Here is a tiny trained network, its code and every weight. The questions are about switching its units off for an input and a target symbol, where a switched-off unit gives its printed mean instead of its output.

import numpy as np


def w(rows, s, z=0):
    codes = np.array(rows[::2]) - 128.0
    scale = np.full(codes.shape[1], s)
    scale[-1] = z or s
    return codes * scale


def norm(h):
    return h / np.sqrt((h * h).mean(-1, keepdims=True) + 1e-5)


def softmax(a):
    e = np.exp(a - a.max(-1, keepdims=True))
    return e / e.sum(-1, keepdims=True)


def log_softmax(a):
    a = a - a.max(-1, keepdims=True)
    return a - np.log(np.exp(a).sum(-1, keepdims=True))


def net(x, mask):
    ids = ['Γαεζθξφ'.index(c) for c in x.split()]
    T = len(ids)
    res = E[ids] + P[:T]
    u = 0
    for l in range(3):
        r = norm(res)
        for j in range(3):
            rows = slice(3 * j, 3 * j + 3)
            q, k, v = (r @ M[l][rows].T for M in (Q, K, V))
            z = softmax(np.where(np.tri(T) > 0, q @ k.T / 3**0.5, -1e9)) @ v
            o = O[l][rows]
            res = res + np.where(mask[u + j], z, o[:, -1]) @ o[:, :-1]
        u += 3
    return log_softmax(norm(res)[-1] @ U[:, :-1].T + U[:, -1])


Q, K, V, O = {}, {}, {}, {}
E = w([
[57,53,90,63],'Γ',
[65,125,131,206],'α',
[88,130,116,146],'ε',
[165,199,123,121],'ζ',
[79,50,198,129],'θ',
[92,131,165,203],'ξ',
[2,177,162,218],'φ',
],0.0071)
P = w([
[108,58,105,92],'0',
[83,228,149,97],'1',
[158,121,162,108],'2',
[173,163,46,146],'3',
[96,253,180,84],'4',
[168,113,157,99],'5',
[170,164,43,167],'6',
],0.0052)
Q[0] = w([
[226,189,52,84],'L0H1',
[106,77,10,114],'L0H1',
[201,130,161,89],'L0H1',
[254,178,139,89],'L0H2',
[181,122,112,23],'L0H2',
[28,22,87,126],'L0H2',
[108,156,212,89],'L0H3',
[105,50,219,203],'L0H3',
[117,53,152,220],'L0H3',
],0.0073)
K[0] = w([
[161,118,51,87],'L0H1',
[150,64,105,134],'L0H1',
[133,168,114,100],'L0H1',
[255,184,78,117],'L0H2',
[160,118,111,78],'L0H2',
[63,62,112,149],'L0H2',
[167,86,99,150],'L0H3',
[88,54,172,191],'L0H3',
[73,97,203,175],'L0H3',
],0.0099)
V[0] = w([
[77,116,16,117],'L0H1',
[174,153,72,143],'L0H1',
[143,48,60,121],'L0H1',
[134,158,101,142],'L0H2',
[254,167,124,131],'L0H2',
[111,168,102,138],'L0H2',
[139,145,71,122],'L0H3',
[37,113,129,110],'L0H3',
[118,191,188,92],'L0H3',
],0.0053)
O[0] = w([
[152,139,160,171,146],'L0H1',
[56,120,144,126,72],'L0H1',
[146,118,149,228,66],'L0H1',
[50,137,131,178,120],'L0H2',
[29,69,147,160,4],'L0H2',
[149,114,252,79,145],'L0H2',
[78,84,165,150,110],'L0H3',
[57,152,192,41,198],'L0H3',
[123,134,220,195,156],'L0H3',
],0.0035,0.0032)
Q[1] = w([
[118,105,115,35],'L1H1',
[190,154,87,147],'L1H1',
[141,32,152,175],'L1H1',
[130,207,83,156],'L1H2',
[169,3,150,137],'L1H2',
[105,54,216,88],'L1H2',
[140,89,143,198],'L1H3',
[71,133,115,32],'L1H3',
[122,221,234,124],'L1H3',
],0.0069)
K[1] = w([
[68,116,79,58],'L1H1',
[232,122,130,139],'L1H1',
[176,151,202,45],'L1H1',
[153,227,152,163],'L1H2',
[111,65,147,76],'L1H2',
[158,2,74,110],'L1H2',
[189,95,169,235],'L1H3',
[109,116,72,8],'L1H3',
[59,219,164,118],'L1H3',
],0.0071)
V[1] = w([
[116,206,204,201],'L1H1',
[254,141,62,68],'L1H1',
[104,110,24,147],'L1H1',
[196,120,172,149],'L1H2',
[165,125,100,70],'L1H2',
[93,64,67,65],'L1H2',
[188,124,194,196],'L1H3',
[194,147,37,84],'L1H3',
[102,196,131,92],'L1H3',
],0.0058)
O[1] = w([
[122,145,110,44,190],'L1H1',
[92,83,165,84,36],'L1H1',
[119,2,112,145,129],'L1H1',
[119,122,156,235,89],'L1H2',
[77,142,97,146,90],'L1H2',
[91,183,67,80,50],'L1H2',
[40,88,34,65,83],'L1H3',
[138,179,76,136,66],'L1H3',
[211,119,98,114,251],'L1H3',
],0.0045,0.0028)
Q[2] = w([
[134,57,95,149],'L2H1',
[138,226,80,147],'L2H1',
[77,80,241,27],'L2H1',
[106,164,59,175],'L2H2',
[219,136,76,242],'L2H2',
[161,180,6,153],'L2H2',
[2,155,168,127],'L2H3',
[107,101,102,115],'L2H3',
[172,65,25,136],'L2H3',
],0.0069)
K[2] = w([
[125,148,180,76],'L2H1',
[86,48,101,129],'L2H1',
[188,184,111,140],'L2H1',
[88,83,91,153],'L2H2',
[109,94,140,168],'L2H2',
[2,19,98,147],'L2H2',
[164,196,153,111],'L2H3',
[104,139,147,162],'L2H3',
[170,80,125,159],'L2H3',
],0.012)
V[2] = w([
[63,164,206,119],'L2H1',
[123,56,141,90],'L2H1',
[91,194,168,112],'L2H1',
[130,122,104,1],'L2H2',
[46,89,152,92],'L2H2',
[103,153,28,104],'L2H2',
[38,144,101,211],'L2H3',
[53,105,118,151],'L2H3',
[168,151,106,113],'L2H3',
],0.0079)
O[2] = w([
[42,140,149,166,52],'L2H1',
[89,60,112,47,183],'L2H1',
[117,155,192,184,32],'L2H1',
[71,25,72,42,136],'L2H2',
[76,106,65,174,95],'L2H2',
[33,240,144,2,5],'L2H2',
[117,228,100,159,16],'L2H3',
[151,216,73,156,39],'L2H3',
[96,79,150,58,159],'L2H3',
],0.0048,0.0022)
U = w([
[64,55,87,186,121],'Γ',
[101,184,87,167,192],'α',
[229,167,66,66,5],'ε',
[212,96,130,209,111],'ζ',
[74,100,105,53,232],'θ',
[95,68,196,130,118],'ξ',
[106,247,159,76,99],'φ',
],0.011,0.0027)

Each question gives the input, a string of symbols that net reads in full, and the target symbol t.
The units are the heads (3 rows each of Q, K, V and O). Each row of codes is followed by its name. A weight is (code - 128) times the scale printed after its matrix; where a second scale follows, it is the last column's (O and U).
mask holds one flag per head, layer by layer. A switched-off head (its flag False) gives its mean, the last column of its rows in O, instead of its output. The means were averaged over made-up inputs and are rounded, as every weight is.
A unit's drop is (log p(t) with every unit on - log p(t) with that unit switched off) / (log p(t) with every unit on - log p(t) with every unit switched off).
The circuit of an input: a set's keep is (log p(t) with only the set's units on - log p(t) with every unit switched off) / (log p(t) with every unit on - log p(t) with every unit switched off). Starting from all 9 units, units are removed one at a time, each time the one whose removal leaves the highest keep (on an exact tie, the one counted first), for as long as the keep stays at least 0.8.
units of the circuit, in order: the units of the circuit, biggest drop first
most important unit: the unit with the biggest drop
heads that matter: for each layer, one digit per head in row order, 1 if its drop is at least 0.15 and else 0, layers parted by /
input θ α ε ε, target Γ: units of the circuit, in order	(L2H2)
input ε φ φ φ, target φ: units of the circuit, in order	(L1H2, L2H2, L1H3, L1H1)
input ε φ α φ θ, target φ: units of the circuit, in order	(L2H1, L1H2)
input α ε ζ α, target ε: units of the circuit, in order	(L1H1, L0H3, L2H1, L2H2)
input α φ ζ φ θ α θ, target ε: units of the circuit, in order	(L1H1, L2H3)
input ε φ ζ ξ, target φ: heads that matter	101 / 111 / 010
input ε ε ζ θ θ φ α, target φ: units of the circuit, in order	(L1H2, L2H2, L1H3, L1H1)
input Γ α ξ φ θ ε ζ, target θ: units of the circuit, in order	(L2H2, L0H2)
input ζ Γ ε ε Γ, target ε: heads that matter	111 / 101 / 100
input Γ ξ θ ξ, target θ: units of the circuit, in order	(L2H2, L1H2, L1H1)
input ε ζ φ ε ε Γ ζ, target φ: heads that matter	111 / 111 / 010
input θ ζ ζ φ, target Γ: heads that matter	100 / 101 / 010
input θ ε α ξ, target Γ: units of the circuit, in order	(L1H3, L2H1)
input θ ξ ζ, target ξ: heads that matter	010 / 100 / 100
input φ ζ θ Γ Γ ε φ, target ξ: heads that matter	010 / 011 / 011
input ξ ξ α ζ, target α: most important unit	L0H1
input Γ ζ ζ ξ φ θ φ, target θ: units of the circuit, in order	(L1H1, L2H1)
input Γ α θ ε, target θ: heads that matter	001 / 010 / 010
input ζ α ξ ε, target ζ: units of the circuit, in order	(L2H2, L1H2)
input Γ ζ ζ ξ Γ, target ξ: units of the circuit, in order	(L2H1, L1H1)
input ε φ ξ, target ε: most important unit	L0H3
input α ξ ε, target ε: heads that matter	111 / 111 / 000
input α ξ ε θ, target ε: heads that matter	101 / 111 / 000
input ε θ ε ε, target φ: heads that matter	101 / 011 / 010
